array([[ 80,  86,  70,  98,  88, 116,  82, 116,  92,  63],
       [107,  84,  68, 101,  81, 113,  81, 114,  99,  65],
       [ 87,  99, 115, 113, 113,  57, 113, 114, 120, 129]])
=>
array([[ 86,  70,  98,  88, 116,  82, 116,  92,  63,  80],
       [ 84,  68, 101,  81, 113,  81, 114,  99,  65, 107],
       [ 99, 115, 113, 113,  57, 113, 114, 120, 129,  87]])

array([[111, 132, 102],
       [145,  57,  92],
       [ 87, 106,  93],
       [107,  76,  75],
       [ 95,  99,  68],
       [154,  78,  85],
       [ 81, 118, 124],
       [152,  55,  95]])
=>
array([[132, 102, 111],
       [ 57,  92, 145],
       [106,  93,  87],
       [ 76,  75, 107],
       [ 99,  68,  95],
       [ 78,  85, 154],
       [118, 124,  81],
       [ 55,  95, 152]])

array([[ 87, 116, 131,  81,  75,  99,  75,  67],
       [115, 112,  94,  58, 107,  97,  86,  91],
       [109,  95, 129,  81,  92,  89,  86,  84],
       [ 89, 100,  88,  80, 107,  84,  88,  89],
       [ 79,  95,  83,  84, 110,  71,  93,  92],
       [107,  92, 140,  77,  78,  83,  85,  81],
       [103,  93, 137,  80,  77,  84,  87,  81],
       [103, 105,  93,  86, 102,  98,  95,  94],
       [105, 106,  94,  88, 102,  98,  95,  95],
       [ 90, 102,  87,  82, 109,  85,  91,  88],
       [107,  94, 126,  80,  94,  93,  87,  84],
       [ 87, 113, 129,  83,  77, 100,  79,  70]])
=>
array([[116, 131,  81,  75,  99,  75,  67,  87],
       [112,  94,  58, 107,  97,  86,  91, 115],
       [ 95, 129,  81,  92,  89,  86,  84, 109],
       [100,  88,  80, 107,  84,  88,  89,  89],
       [ 95,  83,  84, 110,  71,  93,  92,  79],
       [ 92, 140,  77,  78,  83,  85,  81, 107],
       [ 93, 137,  80,  77,  84,  87,  81, 103],
       [105,  93,  86, 102,  98,  95,  94, 103],
       [106,  94,  88, 102,  98,  95,  95, 105],
       [102,  87,  82, 109,  85,  91,  88,  90],
       [ 94, 126,  80,  94,  93,  87,  84, 107],
       [113, 129,  83,  77, 100,  79,  70,  87]])

array([[127, 109],
       [ 46,  93],
       [ 56, 117],
       [134, 106]])
=>
array([[109, 127],
       [ 93,  46],
       [117,  56],
       [106, 134]])

array([[ 94,  95,  99,  85,  85,  85,  94,  71,  71,  99,  92,  93,  85,
         91,  97],
       [ 81,  93, 103,  85,  85,  84,  92, 102,  99, 103,  93,  93,  85,
         88, 101],
       [ 65,  87, 111,  82,  83,  83,  85, 141, 134, 113,  93,  94,  82,
         79, 111],
       [ 87, 102,  92,  90,  89,  84, 102,  86,  84,  90,  92,  93,  89,
        102,  88],
       [ 66, 107,  89,  93,  92,  81, 107, 126, 123,  87,  93,  94,  92,
        107,  84],
       [ 67, 103,  93,  91,  90,  81, 103, 128, 124,  92,  93,  94,  90,
        102,  89]])
=>
array([[ 95,  99,  85,  85,  85,  94,  71,  71,  99,  92,  93,  85,  91,
         97,  94],
       [ 93, 103,  85,  85,  84,  92, 102,  99, 103,  93,  93,  85,  88,
        101,  81],
       [ 87, 111,  82,  83,  83,  85, 141, 134, 113,  93,  94,  82,  79,
        111,  65],
       [102,  92,  90,  89,  84, 102,  86,  84,  90,  92,  93,  89, 102,
         88,  87],
       [107,  89,  93,  92,  81, 107, 126, 123,  87,  93,  94,  92, 107,
         84,  66],
       [103,  93,  91,  90,  81, 103, 128, 124,  92,  93,  94,  90, 102,
         89,  67]])

array([[100,  88, 110, 145, 114, 131,  91, 105,  82,  49, 133, 145, 134,
        127, 100],
       [100, 127, 100,  70, 100,  70, 100,  95,  90,  91,  83,  84, 102,
        100, 103]])
=>
array([[ 88, 110, 145, 114, 131,  91, 105,  82,  49, 133, 145, 134, 127,
        100, 100],
       [127, 100,  70, 100,  70, 100,  95,  90,  91,  83,  84, 102, 100,
        103, 100]])
